Below are the code and all the weights of a small trained network. Each question names an input and a target symbol and asks about switching units off, where a switched-off unit gives its printed mean instead of its output.

import numpy as np


def w(rows, s, z=0):
    codes = np.array(rows[::2]) - 128.0
    scale = np.full(codes.shape[1], s)
    scale[-1] = z or s
    return codes * scale


def f(y):
    return np.maximum(y, 0)


def softmax(a):
    e = np.exp(a - a.max(-1, keepdims=True))
    return e / e.sum(-1, keepdims=True)


def log_softmax(a):
    a = a - a.max(-1, keepdims=True)
    return a - np.log(np.exp(a).sum(-1, keepdims=True))


def net(x, mask):
    ids = ['βγδεζμξφ'.index(c) for c in x.split()]
    T = len(ids)
    res = E[ids] + P[:T]
    r = res
    for j in range(2):
        rows = slice(2 * j, 2 * j + 2)
        q, k, v = (r @ M[0][rows].T for M in (Q, K, V))
        z = softmax(np.where(np.tri(T) > 0, q @ k.T / 2**0.5, -1e9)) @ v
        o = O[0][rows]
        res = res + np.where(mask[j], z, o[:, -1]) @ o[:, :-1]
    y = f(res @ A[0][:, :-1].T + A[0][:, -1])
    res = res + np.where(mask[2:6], y, B[0][:, -1]) @ B[0][:, :-1]
    return log_softmax(res[-1] @ U[:, :-1].T + U[:, -1])


Q, K, V, O, A, B = {}, {}, {}, {}, {}, {}
E = w([
[98,188,149,252,104],'β',
[138,200,154,246,27],'γ',
[120,247,127,183,108],'δ',
[182,224,176,145,87],'ε',
[187,178,250,135,137],'ζ',
[108,168,209,148,196],'μ',
[158,244,189,67,161],'ξ',
[108,45,202,182,85],'φ',
],0.011)
P = w([
[69,251,189,163,101],'0',
[130,196,167,163,122],'1',
[177,133,110,167,154],'2',
[141,148,197,125,125],'3',
[196,106,70,168,162],'4',
[156,91,215,96,126],'5',
[210,75,55,158,165],'6',
[166,49,213,69,125],'7',
[201,56,31,160,162],'8',
[133,153,191,147,109],'9',
],0.014)
Q[0] = w([
[99,73,113,108,91],'H1',
[60,170,218,130,88],'H1',
[251,100,26,167,204],'H2',
[223,193,220,191,184],'H2',
],0.016)
K[0] = w([
[134,155,81,161,115],'H1',
[12,200,189,174,112],'H1',
[190,10,42,12,166],'H2',
[14,89,152,16,88],'H2',
],0.014)
V[0] = w([
[156,139,182,14,113],'H1',
[91,181,27,140,153],'H1',
[220,168,100,94,9],'H2',
[113,186,126,46,246],'H2',
],0.014)
O[0] = w([
[223,136,98,108,115,56],'H1',
[28,78,85,49,163,172],'H1',
[189,182,42,37,25,146],'H2',
[117,177,7,102,221,255],'H2',
],0.013,0.0043)
A[0] = w([
[98,102,77,161,113,190],'N1',
[76,115,103,135,180,2],'N2',
[127,159,249,129,77,63],'N3',
[203,130,177,228,84,123],'N4',
],0.011,0.0068)
B[0] = w([
[111,215,196,45,186,175],'N1',
[226,167,135,132,73,198],'N2',
[132,7,59,191,109,248],'N3',
[147,111,168,2,195,251],'N4',
],0.0095,0.011)
U = w([
[93,136,104,123,151,97],'β',
[164,144,107,104,87,152],'γ',
[55,171,172,2,144,150],'δ',
[200,190,165,85,55,254],'ε',
[204,190,193,47,117,45],'ζ',
[153,184,192,125,189,168],'μ',
[152,137,43,84,182,78],'ξ',
[160,130,149,59,165,5],'φ',
],0.0066,0.0034)

Each question gives the input, a string of symbols that net reads in full, and the target symbol t.
The units are the heads (2 rows each of Q, K, V and O) and the neurons (one row each of A and B). Each row of codes is followed by its name. A weight is (code - 128) times the scale printed after its matrix; where a second scale follows, it is the last column's (O, A, B and U).
mask holds one flag per unit, heads first, then neurons. A switched-off unit (its flag False) gives its mean, the last column of its rows in O or B, instead of its output. The means were averaged over made-up inputs and are rounded, as every weight is.
A unit's drop is (log p(t) with every unit on - log p(t) with that unit switched off) / (log p(t) with every unit on - log p(t) with every unit switched off).
The circuit of an input: a set's keep is (log p(t) with only the set's units on - log p(t) with every unit switched off) / (log p(t) with every unit on - log p(t) with every unit switched off). Starting from all 6 units, units are removed one at a time, each time the one whose removal leaves the highest keep (on an exact tie, the one counted first), for as long as the keep stays at least 0.8.
circuit, biggest first: the units of the circuit, biggest drop first
unit that matters most: the unit with the biggest drop
k most important neurons: the k neurons with the biggest drops, biggest first
heads that matter: for each layer, one digit per head in row order, 1 if its drop is at least 0.15 and else 0, layers parted by /
input ε ξ μ δ, target ε: heads that matter	01
input ε μ δ δ δ, target δ: circuit, biggest first	[H1; N1]
input μ ε ε δ φ ε φ δ δ β, target μ: circuit, biggest first	[H2; N3]
input δ ζ γ, target ζ: circuit, biggest first	[H1; N4; N3]
input δ γ ξ δ μ μ ξ γ, target δ: 2 most important neurons	[N3; N2]
input δ β φ δ δ δ δ δ ε, target ε: heads that matter	01
input δ δ μ δ δ β, target δ: circuit, biggest first	[H1]
input γ μ δ δ μ ξ, target γ: circuit, biggest first	[N3; H2]
input ζ ζ μ, target μ: 2 most important neurons	[N3; N2]
input φ ξ ξ δ φ μ δ, target φ: circuit, biggest first	[N4; H2; N3]
input ζ μ δ δ, target ζ: 2 most important neurons	[N4; N3]
input δ φ φ φ ζ δ, target δ: 2 most important neurons	[N3; N2]
input ε ξ γ μ δ μ μ δ δ ξ, target ε: circuit, biggest first	[H2; N4]
input γ ξ ζ β, target γ: unit that matters most	N3
input β γ δ γ μ ξ μ μ β γ, target β: circuit, biggest first	[N3; H2; H1]
input β δ δ δ φ δ β ζ μ μ, target β: 2 most important neurons	[N3; N4]
input ζ μ ξ μ ζ γ, target ζ: circuit, biggest first	[H1; N4]
input β γ δ ζ φ δ μ β μ φ, target β: circuit, biggest first	[H2; N3; H1]
input δ ε φ ξ ε, target φ: 2 most important neurons	[N4; N3]
input μ ξ δ δ δ δ γ, target δ: unit that matters most	H1
input ξ μ δ ζ ξ δ γ μ ε, target μ: 2 most important neurons	[N3; N1]
input γ δ ξ ε δ φ, target γ: 2 most important neurons	[N3; N1]
input β ξ φ δ μ ξ, target β: circuit, biggest first	[H2; N3; H1; N4]
